Here is a tiny trained network, its code and every weight. The questions are about switching its units off for an input and a target symbol, where a switched-off unit gives its printed mean instead of its output.

import numpy as np


def w(rows, s, z=0):
    codes = np.array(rows[::2]) - 128.0
    scale = np.full(codes.shape[1], s)
    scale[-1] = z or s
    return codes * scale


def norm(h):
    return h / np.sqrt((h * h).mean(-1, keepdims=True) + 1e-5)


def f(y):
    return np.maximum(y, 0)


def softmax(a):
    e = np.exp(a - a.max(-1, keepdims=True))
    return e / e.sum(-1, keepdims=True)


def log_softmax(a):
    a = a - a.max(-1, keepdims=True)
    return a - np.log(np.exp(a).sum(-1, keepdims=True))


def net(x, mask):
    ids = ['Ξαβεζηθλτφ'.index(c) for c in x.split()]
    T = len(ids)
    res = E[ids] + P[:T]
    u = 0
    for l in range(3):
        r = norm(res)
        for j in range(2):
            rows = slice(2 * j, 2 * j + 2)
            q, k, v = (r @ M[l][rows].T for M in (Q, K, V))
            z = softmax(np.where(np.tri(T) > 0, q @ k.T / 2**0.5, -1e9)) @ v
            o = O[l][rows]
            res = res + np.where(mask[u + j], z, o[:, -1]) @ o[:, :-1]
        u += 2
        y = f(norm(res) @ A[l][:, :-1].T + A[l][:, -1])
        res = res + np.where(mask[u : u + 4], y, B[l][:, -1]) @ B[l][:, :-1]
        u += 4
    return log_softmax(norm(res)[-1] @ U[:, :-1].T + U[:, -1])


Q, K, V, O, A, B = {}, {}, {}, {}, {}, {}
E = w([
[200,46,68,81,100,176,137,99],'Ξ',
[111,138,76,106,9,72,97,101],'α',
[105,133,130,183,138,143,208,119],'β',
[133,135,82,139,169,152,206,109],'ε',
[202,189,150,108,187,127,134,104],'ζ',
[61,180,126,86,124,61,113,121],'η',
[76,220,167,136,118,107,140,122],'θ',
[101,59,201,96,135,90,117,136],'λ',
[78,139,115,99,130,100,3,113],'τ',
[197,15,132,136,82,111,130,106],'φ',
],0.018)
P = w([
[118,109,152,173,171,115,130,8],'0',
[120,113,138,156,165,104,142,44],'1',
[129,121,126,152,153,97,147,71],'2',
[134,126,122,146,150,86,155,91],'3',
[133,130,119,141,145,81,158,111],'4',
[136,131,118,136,141,75,159,127],'5',
[137,132,115,130,134,77,160,144],'6',
[139,136,113,125,131,76,161,161],'7',
[143,142,111,121,125,81,161,178],'8',
[148,151,107,115,121,88,164,198],'9',
[150,153,106,113,117,79,165,215],'10',
],0.016)
Q[0] = w([
[107,112,173,160,107,252,76,144],'L0H0',
[141,143,133,119,142,126,76,119],'L0H0',
[106,115,175,162,146,228,122,147],'L0H1',
[189,94,154,160,149,119,159,155],'L0H1',
],0.016)
K[0] = w([
[118,123,147,126,141,129,135,5],'L0H0',
[98,104,94,180,152,148,133,101],'L0H0',
[128,149,124,111,124,114,108,61],'L0H1',
[132,159,130,97,117,145,109,178],'L0H1',
],0.017)
V[0] = w([
[108,145,160,109,84,165,254,97],'L0H0',
[95,79,110,78,124,94,174,78],'L0H0',
[123,71,104,220,127,133,160,177],'L0H1',
[112,101,99,96,154,124,108,70],'L0H1',
],0.0091)
O[0] = w([
[102,187,207,126,223,184,115,177,145],'L0H0',
[218,233,182,67,135,253,199,100,255],'L0H0',
[195,168,128,153,120,230,35,177,112],'L0H1',
[142,157,149,59,85,47,97,82,187],'L0H1',
],0.0075,0.0064)
A[0] = w([
[9,81,102,240,207,106,2,78,193],'L0N0',
[160,105,30,141,217,87,164,91,92],'L0N1',
[167,40,214,95,106,81,7,144,218],'L0N2',
[155,201,102,115,43,158,35,104,253],'L0N3',
],0.0052,0.003)
B[0] = w([
[112,159,221,191,26,100,222,3,140],'L0N0',
[146,56,38,183,209,117,157,132,190],'L0N1',
[135,197,152,93,173,179,254,146,175],'L0N2',
[159,204,186,148,204,100,132,132,253],'L0N3',
],0.0082,0.004)
Q[1] = w([
[88,194,117,67,105,103,128,136],'L1H0',
[41,69,221,119,5,135,21,138],'L1H0',
[140,6,136,215,187,160,78,101],'L1H1',
[156,162,163,163,117,66,131,167],'L1H1',
],0.014)
K[1] = w([
[144,101,159,126,121,184,147,120],'L1H0',
[122,142,148,155,155,154,128,3],'L1H0',
[109,153,127,152,152,91,75,59],'L1H1',
[113,132,94,134,146,167,111,157],'L1H1',
],0.019)
V[1] = w([
[30,185,148,79,143,113,68,126],'L1H0',
[69,54,229,27,171,203,110,137],'L1H0',
[118,135,2,78,141,198,100,139],'L1H1',
[98,195,59,208,140,117,150,61],'L1H1',
],0.0092)
O[1] = w([
[179,105,78,6,176,139,176,196,105],'L1H0',
[158,132,119,155,100,12,216,254,128],'L1H0',
[77,203,77,40,100,173,163,27,2],'L1H1',
[86,98,169,52,106,227,3,137,179],'L1H1',
],0.0096,0.0062)
A[1] = w([
[74,30,96,66,35,84,103,13,2],'L1N0',
[145,177,140,40,48,75,67,190,25],'L1N1',
[1,180,178,84,46,179,216,102,185],'L1N2',
[102,15,158,167,40,184,217,103,236],'L1N3',
],0.0066,0.0041)
B[1] = w([
[156,3,170,176,104,169,148,124,163],'L1N0',
[164,153,166,180,109,158,97,59,213],'L1N1',
[171,134,120,48,137,103,160,121,254],'L1N2',
[148,168,104,90,155,79,49,85,222],'L1N3',
],0.013,0.0029)
Q[2] = w([
[141,123,95,75,202,116,87,117],'L2H0',
[104,100,166,82,129,156,114,102],'L2H0',
[208,160,123,130,155,180,121,150],'L2H1',
[140,248,119,134,119,110,84,128],'L2H1',
],0.017)
K[2] = w([
[70,203,90,125,168,133,144,201],'L2H0',
[92,143,114,75,128,190,52,109],'L2H0',
[149,148,70,151,63,176,92,174],'L2H1',
[28,199,8,187,142,154,150,161],'L2H1',
],0.011)
V[2] = w([
[79,66,167,145,116,104,109,98],'L2H0',
[237,65,69,115,122,148,71,122],'L2H0',
[51,76,44,156,124,210,231,139],'L2H1',
[154,94,93,170,254,153,164,90],'L2H1',
],0.0089)
O[2] = w([
[170,156,47,116,122,218,176,155,115],'L2H0',
[217,252,20,181,208,49,119,67,121],'L2H0',
[191,155,211,57,165,79,76,62,3],'L2H1',
[15,248,134,84,123,2,58,205,159],'L2H1',
],0.0074,0.013)
A[2] = w([
[173,192,154,130,130,171,81,184,41],'L2N0',
[146,70,42,7,173,98,172,155,6],'L2N1',
[146,216,156,157,106,92,186,45,2],'L2N2',
[181,144,128,112,58,115,87,138,191],'L2N3',
],0.014,0.0084)
B[2] = w([
[215,136,167,148,57,141,102,175,197],'L2N0',
[136,145,6,122,88,125,80,209,254],'L2N1',
[87,107,107,91,69,173,145,132,212],'L2N2',
[99,152,157,119,204,118,137,147,216],'L2N3',
],0.02,0.0059)
U = w([
[93,141,106,50,47,147,218,74,171],'Ξ',
[188,136,109,86,223,223,196,108,178],'α',
[218,145,181,182,50,194,62,184,81],'β',
[106,218,190,19,137,109,79,140,126],'ε',
[28,140,111,181,186,76,34,113,110],'ζ',
[137,108,9,76,102,123,67,196,131],'η',
[22,56,170,113,179,203,104,235,47],'θ',
[141,141,142,143,171,45,220,171,182],'λ',
[163,26,129,144,10,50,49,33,254],'τ',
[87,215,94,255,7,128,120,108,12],'φ',
],0.0084,0.0052)

Each question gives the input, a string of symbols that net reads in full, and the target symbol t.
The units are the heads (2 rows each of Q, K, V and O) and the neurons (one row each of A and B). Each row of codes is followed by its name. A weight is (code - 128) times the scale printed after its matrix; where a second scale follows, it is the last column's (O, A, B and U).
mask holds one flag per unit, layer by layer, with each layer's heads first. A switched-off unit (its flag False) gives its mean, the last column of its rows in O or B, instead of its output. The means were averaged over made-up inputs and are rounded, as every weight is.
A unit's drop is (log p(t) with every unit on - log p(t) with that unit switched off) / (log p(t) with every unit on - log p(t) with every unit switched off).
The circuit of an input: a set's keep is (log p(t) with only the set's units on - log p(t) with every unit switched off) / (log p(t) with every unit on - log p(t) with every unit switched off). Starting from the 12 units with the biggest drops (on a tie, the unit counted first), units are removed one at a time, each time the one whose removal leaves the highest keep (on an exact tie, the one counted first), for as long as the keep stays at least 0.8.
circuit, biggest first: the units of the circuit, biggest drop first
which heads matter: for each layer, one digit per head in row order, 1 if its drop is at least 0.15 and else 0, layers parted by /
input τ ζ τ η β β τ, target β: circuit, biggest first -> [L2N0, L0H1]
input η ζ β θ η, target β: circuit, biggest first -> [L2N0, L0H1]
input ζ ζ λ ζ ζ α φ, target α: which heads matter -> 00 / 10 / 00
input λ λ η θ ζ η ζ ζ λ β ζ, target β: circuit, biggest first -> [L2N0]
input ζ ε λ Ξ β η α, target β: circuit, biggest first -> [L0H1, L2N0]
input θ ζ θ Ξ ζ, target Ξ: circuit, biggest first -> [L1H1, L2N2]
input η ε η ζ φ, target ζ: circuit, biggest first -> [L1N3, L1H0, L2N3, L0N2]
input Ξ ε τ η θ φ η ζ φ φ, target φ: which heads matter -> 00 / 11 / 00
input λ λ ζ φ, target ζ: circuit, biggest first -> [L1N3, L2N3, L1H0]
input ζ λ θ, target λ: circuit, biggest first -> [L1H0, L2N1]
input η η η η η β η η β η, target β: circuit, biggest first -> [L0H1, L2N0]
input α α τ β η ζ, target η: circuit, biggest first -> [L1H0, L2N1]
input τ τ ζ ζ θ η ζ β, target ζ: which heads matter -> 10 / 10 / 00
input β ε ζ, target ε: circuit, biggest first -> [L2H1]
input α ζ ζ η Ξ ζ ζ η ζ ε, target ζ: which heads matter -> 11 / 10 / 00
input ε η α, target ε: which heads matter -> 00 / 00 / 00
input η ζ τ, target τ: which heads matter -> 11 / 00 / 00
input λ η η Ξ ε η η η, target ε: which heads matter -> 01 / 01 / 00
input α α η ζ α β Ξ ε α η, target ε: which heads matter -> 01 / 01 / 01
input α ζ ζ ζ η β η η λ λ η, target λ: which heads matter -> 00 / 01 / 00
input η α ζ, target α: which heads matter -> 01 / 01 / 00
input η ζ η α Ξ, target α: which heads matter -> 01 / 11 / 00
